Here is a tiny trained network, its code and every weight. The questions are about switching its units off for an input and a class, where a switched-off unit gives its printed mean instead of its output.

import numpy as np


def w(rows, s, z=0):
    codes = np.array(rows[::2]) - 128.0
    scale = np.full(codes.shape[1], s)
    scale[-1] = z or s
    return codes * scale


def norm(h):
    return h / np.sqrt((h * h).mean(-1, keepdims=True) + 1e-5)


def f(y):
    return np.maximum(y, 0)


def log_softmax(a):
    a = a - a.max(-1, keepdims=True)
    return a - np.log(np.exp(a).sum(-1, keepdims=True))


def net(x, mask):
    res = np.array(x, float).reshape(1, 7) / 4 @ E
    u = 0
    for l in range(4):
        y = f(norm(res) @ A[l][:, :-1].T + A[l][:, -1])
        res = res + np.where(mask[u : u + 4], y, B[l][:, -1]) @ B[l][:, :-1]
        u += 4
    return log_softmax(norm(res)[-1] @ U[:, :-1].T + U[:, -1])


A, B = {}, {}
E = w([
[244,201,77,128,149,28],'x0',
[136,131,129,127,126,129],'x1',
[62,243,41,3,9,158],'x2',
[131,124,122,101,145,132],'x3',
[123,130,133,142,122,129],'x4',
[198,57,130,113,90,109],'x5',
[122,115,115,112,140,121],'x6',
],0.0051)
A[0] = w([
[213,32,148,36,82,130,4],'0.n1',
[126,183,113,24,23,173,31],'0.n2',
[183,91,131,156,119,199,222],'0.n3',
[216,18,147,63,3,98,217],'0.n4',
],0.0042,0.0024)
B[0] = w([
[80,217,133,154,113,99,159],'0.n1',
[151,157,116,98,207,175,238],'0.n2',
[39,128,173,121,113,142,198],'0.n3',
[45,254,176,168,167,161,252],'0.n4',
],0.0073,0.0035)
A[1] = w([
[151,11,185,177,140,135,250],'1.n1',
[203,191,60,124,89,57,77],'1.n2',
[84,189,127,47,254,134,183],'1.n3',
[169,135,91,109,202,97,36],'1.n4',
],0.0069,0.0018)
B[1] = w([
[104,254,85,55,144,124,206],'1.n1',
[140,12,57,222,49,107,197],'1.n2',
[87,116,223,198,33,52,255],'1.n3',
[95,145,40,73,116,78,161],'1.n4',
],0.0059,0.0069)
A[2] = w([
[209,114,104,135,120,117,169],'2.n1',
[141,178,107,60,96,150,2],'2.n2',
[95,164,120,154,102,115,193],'2.n3',
[134,150,89,59,4,138,79],'2.n4',
],0.011,0.0035)
B[2] = w([
[86,37,63,61,78,136,162],'2.n1',
[155,177,128,184,167,139,149],'2.n2',
[174,141,179,150,65,44,254],'2.n3',
[197,134,118,61,255,178,213],'2.n4',
],0.0072,0.0084)
A[3] = w([
[172,134,190,121,51,110,203],'3.n1',
[143,206,165,70,176,85,79],'3.n2',
[51,87,160,130,103,246,156],'3.n3',
[183,41,146,196,254,147,2],'3.n4',
],0.0081,0.0024)
B[3] = w([
[111,39,175,204,119,96,249],'3.n1',
[91,67,255,148,187,142,253],'3.n2',
[168,114,36,42,57,101,185],'3.n3',
[147,193,123,81,214,191,146],'3.n4',
],0.0094,0.0059)
U = w([
[130,225,138,92,254,191,133],'0',
[88,168,159,177,69,117,158],'1',
[100,103,153,128,98,100,2],'2',
[121,106,150,133,92,127,240],'3',
[118,119,147,149,90,129,163],'4',
[139,139,36,81,55,118,93],'5',
],0.011,0.00094)

Each question gives the input, the list of numbers given to net, and the class t.
The units are the neurons (one row each of A and B). Each row of codes is followed by its name. A weight is (code - 128) times the scale printed after its matrix; where a second scale follows, it is the last column's (A, B and U).
mask holds one flag per neuron, layer by layer. A switched-off neuron (its flag False) gives its mean, the last column of its row in B, instead of its output. The means were averaged over made-up inputs and are rounded, as every weight is.
A unit's drop is (log p(t) with every unit on - log p(t) with that unit switched off) / (log p(t) with every unit on - log p(t) with every unit switched off).
The circuit of an input: a set's keep is (log p(t) with only the set's units on - log p(t) with every unit switched off) / (log p(t) with every unit on - log p(t) with every unit switched off). Starting from the 12 units with the biggest drops (on a tie, the unit counted first), units are removed one at a time, each time the one whose removal leaves the highest keep (on an exact tie, the one counted first), for as long as the keep stays at least 0.8.
circuit, biggest first: the units of the circuit, biggest drop first
most important unit: the unit with the biggest drop
top k neurons: the k neurons with the biggest drops, biggest first
top k neurons in layer l: the k neurons of layer l with the biggest drops, biggest first
drop when u is switched off: that unit's drop, to one decimal
input [-4,2,-8,-4,-3,-8,3], class 0: top 2 neurons in layer 3 : [3.n4, 3.n1]
input [-6,-5,-3,-1,-8,-1,-2], class 5: top 2 neurons : [3.n3, 1.n3]
input [1,0,8,-4,0,-7,3], class 0: circuit, biggest first : [2.n4]
input [-8,0,4,-5,6,-2,2], class 5: circuit, biggest first : [3.n3, 3.n2]
input [-2,-8,-4,8,1,8,7], class 1: circuit, biggest first : [0.n4, 2.n4, 0.n1]
input [-3,-5,-8,6,4,5,1], class 0: top 3 neurons : [1.n3, 2.n3, 3.n4]
input [7,-1,-3,-4,2,-1,0], class 5: top 2 neurons in layer 3 : [3.n2, 3.n1]
input [-7,-3,-2,-4,-6,5,1], class 5: circuit, biggest first : [3.n3, 1.n3]
input [6,5,0,-1,-2,2,1], class 5: circuit, biggest first : [1.n2, 3.n2]
input [8,1,-2,-6,-2,4,-1], class 5: top 2 neurons in layer 2 : [2.n1, 2.n3]
input [4,1,-5,-1,-7,4,-5], class 0: top 3 neurons : [1.n2, 1.n3, 2.n3]
input [7,-5,-4,-6,-5,-2,-6], class 5: top 4 neurons : [0.n4, 1.n3, 3.n2, 2.n1]
input [4,2,6,-2,-2,6,2], class 0: top 2 neurons in layer 2 : [2.n4, 2.n2]
input [8,-1,-3,-6,0,-5,-3], class 5: top 2 neurons : [0.n4, 3.n2]
input [-4,7,-7,4,-6,-7,-4], class 0: circuit, biggest first : [3.n4]
input [-8,7,1,-2,-6,4,6], class 5: top 3 neurons : [3.n3, 3.n2, 1.n3]
input [5,6,-8,-1,7,-1,5], class 0: top 3 neurons : [1.n3, 2.n3, 3.n4]
input [-7,0,1,0,-1,-3,-1], class 5: top 2 neurons in layer 3 : [3.n3, 3.n2]
input [-4,0,-3,3,0,7,-1], class 1: top 2 neurons : [0.n4, 2.n4]
input [0,3,-8,4,-2,5,-3], class 0: most important unit : 1.n3
input [-6,-5,-4,-2,1,-5,-2], class 5: top 3 neurons in layer 3 : [3.n3, 3.n2, 3.n1]
input [2,-8,8,2,-7,3,-5], class 0: drop when 2.n4 is switched off : 1.0
input [1,7,8,5,1,-5,3], class 0: drop when 2.n4 is switched off : 1.5
input [-1,4,6,4,1,6,-3], class 0: drop when 2.n4 is switched off : 0.4
input [-8,3,-3,5,7,2,-4], class 5: drop when 0.n3 is switched off : 0.0
